Questions about the row below.
1) Read off the last entry.
2) Read off the entry just left of 17.7.
3) Read off the entry just left of -68.9.
4) Read off the 4th entry.
5) Read off the entry just right of 3.8.
6) Read off the fifth entry.
7) Read off the 3rd entry from the left.
[ 57.7  17.7 -68.9  58.6 -32.1   3.8  72.1 -15.8 -14.3 -64.8]
1) -64.8
2) 57.7
3) 17.7
4) 58.6
5) 72.1
6) -32.1
7) -68.9

W =
array([[  23.433,   47.145,  131.665,   -5.210,  126.476,   -2.848,
         113.416,   91.682,   56.503,  -15.905,   89.212],
       [  59.941,  170.307,   93.055,  -80.606, -184.971,   60.403,
         -14.234,    0.989,  179.814,  -43.941,    1.777]])
Read off the entry just left of -184.971.
A: -80.606
The entry just right of the smallest entry is 60.403
Read off the entry just left of 47.145.
A: 23.433
Read off the maximum.
A: 179.814
Read off the entry just left of the largest entry.
A: 0.989
The entry just left of 131.665 -> 47.145

X =
[[-0.055 -0.061 -0.062 -0.062 -0.112 -0.099 -0.100 -0.071 -0.115 -0.058
  -0.085 -0.110]
 [ 0.006 -0.023 -0.026  0.060 -0.142 -0.090 -0.110  0.011 -0.110 -0.018
  -0.061 -0.138]
 [-0.072 -0.069 -0.068 -0.105 -0.081 -0.111 -0.077 -0.108 -0.116 -0.067
  -0.107 -0.104]
 [ 0.040  0.062  0.064 -0.086 -0.061 -0.209 -0.006 -0.144 -0.155  0.056
  -0.199 -0.205]
 [-0.056 -0.092 -0.094 -0.004 -0.217 -0.077 -0.203 -0.003 -0.158 -0.077
  -0.030 -0.124]
 [-0.147 -0.101 -0.098 -0.239  0.156 -0.102  0.100 -0.226 -0.012 -0.116
  -0.162 -0.012]
 [-0.251 -0.233 -0.232 -0.182  0.007  0.052 -0.070 -0.099  0.053 -0.238
   0.004  0.108]
 [-0.117 -0.162 -0.166  0.050 -0.215  0.074 -0.225  0.097 -0.026 -0.151
   0.110 -0.002]
 [-0.190 -0.183 -0.183 -0.095 -0.069  0.075 -0.106 -0.033  0.105 -0.188
   0.032  0.089]]
Find the entry just right of -0.068.
Answer: -0.105
Find the entry just right of -0.155.
Answer: 0.056
The entry just left of -0.155: -0.144
Find the fourth entry in reading order.
Answer: -0.062
Find the minimum.
Answer: -0.251
The entry just left of the largest entry: -0.239
Find the entry just right of 0.097.
Answer: -0.026
The entry just right of 0.053: -0.238
The third entry in reading order: -0.062
Find the entry just left of 0.056.
Answer: -0.155
The entry just right of 0.040 -> 0.062
Find the entry just left of -0.071.
Answer: -0.100
Find the 1st entry in reading order.
Answer: -0.055

arr =
0.02,0.01,-0.04,-0.06,-0.05,-0.07,-0.11,-0.13,-0.13,-0.11,-0.10,0.05,-0.05,-0.12
0.05,0.08,0.01,0.00,0.00,-0.03,-0.10,-0.10,-0.06,-0.02,-0.01,0.15,0.03,-0.10
0.18,0.13,0.03,0.01,0.02,-0.02,-0.05,-0.12,-0.16,-0.15,-0.11,0.18,0.02,-0.09
0.16,0.12,0.03,0.01,0.02,-0.02,-0.04,-0.11,-0.15,-0.14,-0.10,0.15,0.01,-0.07
0.17,0.12,0.03,0.01,0.03,-0.01,-0.02,-0.10,-0.15,-0.14,-0.10,0.14,0.01,-0.06
0.00,-0.04,0.02,0.03,0.03,0.05,0.13,0.11,0.05,0.01,0.01,-0.11,0.00,0.12
0.00,-0.05,0.02,0.03,0.03,0.05,0.14,0.12,0.05,0.01,0.01,-0.12,0.00,0.13
0.16,0.12,0.03,0.01,0.02,-0.02,-0.06,-0.12,-0.14,-0.12,-0.09,0.17,0.02,-0.09
0.14,0.10,0.02,0.00,0.01,-0.03,-0.05,-0.11,-0.14,-0.13,-0.10,0.13,0.00,-0.08
0.15,0.11,0.02,-0.01,0.01,-0.03,-0.05,-0.12,-0.16,-0.15,-0.11,0.14,0.00,-0.09
0.12,0.08,0.00,-0.02,0.00,-0.04,-0.05,-0.11,-0.15,-0.14,-0.11,0.11,-0.01,-0.08
The bottom-right entry: -0.08
The smallest entry in the last row: -0.15
Read off the 1st entry in reading order.
Answer: 0.02
Read off the largest entry in the last row.
Answer: 0.12
The 5th entry, reading row by row -> -0.05
The third entry, reading row by row: -0.04
Read off the smallest entry in the last column.
Answer: -0.12
Read off the fourth entry, reading row by row.
Answer: -0.06
Read off the largest entry in the first column.
Answer: 0.18
Read off the second entry on the diagonal from the top-right corner.
Answer: 0.03
Read off the third entry on the main diagonal.
Answer: 0.03
Read off the second entry in reading order.
Answer: 0.01
Read off the third entry on the diagonal from the top-right corner.
Answer: 0.18

Read these off the row that follows.
1) Read off the 3rd entry.
2) Read off the first entry from the right.
3) Read off the 3rd-last entry.
4) Read off the entry just left of the largest entry.
5) Read off the second entry from the right.
6) Read off the maximum.
7) Read off the entry just right of 8.5.
8) Read off the 2nd entry from the left.
[ -6.1  34.1 -12.6   8.5   4.5 -32.7  41.6 -57.7  70.2  69.1  16.5  19.5
  32.8 -36.1]
1) -12.6
2) -36.1
3) 19.5
4) -57.7
5) 32.8
6) 70.2
7) 4.5
8) 34.1

Read these off the grid that follows.
1) Find the top entry of the column that holds the largest entry.
2) Find the first entry of the smallest entry's row.
3) Find the entry directly above 0.004.
4) Find the bottom entry of the column that holds the largest entry.
5) Find the entry just right of the largest entry.
6) Find the fourth entry, reading row by row.
7) Find the bottom-right entry.
8) Find the entry in the top-left corner.
[[-0.076  0.167  0.007 -0.040]
 [-0.032  0.126 -0.054 -0.041]
 [-0.054  0.083 -0.048 -0.033]
 [-0.009  0.065 -0.101 -0.034]
 [-0.025  0.033 -0.099 -0.063]
 [-0.003  0.016 -0.087 -0.072]
 [ 0.010  0.004 -0.125 -0.083]
 [-0.005 -0.021 -0.132 -0.124]
 [ 0.029 -0.025 -0.120 -0.080]
 [ 0.093 -0.041 -0.148 -0.105]
 [ 0.117 -0.070 -0.156 -0.106]
 [ 0.095 -0.105 -0.130 -0.142]
 [ 0.111 -0.119 -0.106 -0.139]
 [ 0.120 -0.098 -0.113 -0.198]]
1) 0.167
2) 0.120
3) 0.016
4) -0.098
5) 0.007
6) -0.040
7) -0.198
8) -0.076

(19.0, -38.7, 3.2, -74.3)
Which number is the 1st entry from the left? 19.0
Which number is the 2nd entry from the left? -38.7

Questions about the matrix below.
1) The smallest entry in the first row?
2) The largest entry in the first column?
3) The entry in the bottom-left corner?
4) The entry directly above -2.6?
5) The 4th-last entry, reading row by row?
6) The third largest entry?
7) The third-last entry, reading row by row?
8) The 1st entry on the main diagonal?
7.6,30.0,-7.4,-48.0,22.0,-20.0,-67.6,32.7,44.6,-42.1,23.4
-8.5,-8.3,4.8,7.2,23.6,-15.2,9.3,-26.7,-10.9,26.4,-28.3
14.3,-38.2,-26.1,-4.0,25.3,44.2,-33.9,-32.9,2.1,38.5,-35.9
-21.5,-9.8,10.2,-2.0,29.4,16.8,-21.8,-41.0,12.1,14.6,-41.2
-35.0,10.7,18.8,7.3,26.7,-3.5,-15.8,-32.5,18.4,-3.8,-30.4
45.5,-27.7,-26.0,-44.5,33.8,-18.0,3.4,-9.5,18.3,12.9,-17.2
-16.6,12.8,30.6,32.1,0.0,-47.4,46.5,-15.7,-20.0,12.2,-10.4
-38.8,30.2,39.1,7.3,14.3,-27.4,0.6,-18.8,12.2,-22.3,-8.9
70.6,-42.1,-51.8,-58.5,14.3,-18.6,7.7,21.0,3.4,27.4,11.5
15.0,-41.6,-28.8,21.2,10.5,49.3,-48.3,-24.4,-11.8,45.4,-18.7
30.2,-28.4,-18.2,-34.1,27.9,-12.7,5.7,-11.8,-3.3,35.0,-21.1
-38.4,26.7,20.5,-3.5,30.4,-8.7,-28.5,-17.2,29.9,-28.6,-15.2
12.1,-8.9,4.2,22.9,-38.4,-9.7,26.7,44.4,-21.4,-19.4,50.9
-21.3,35.2,31.1,-16.4,23.7,-37.8,-11.8,-0.1,29.3,-29.9,-9.0
-24.1,-2.6,32.0,41.4,-26.7,-19.2,46.2,10.6,-27.3,-11.0,28.3
1) -67.6
2) 70.6
3) -24.1
4) 35.2
5) 10.6
6) 49.3
7) -27.3
8) 7.6
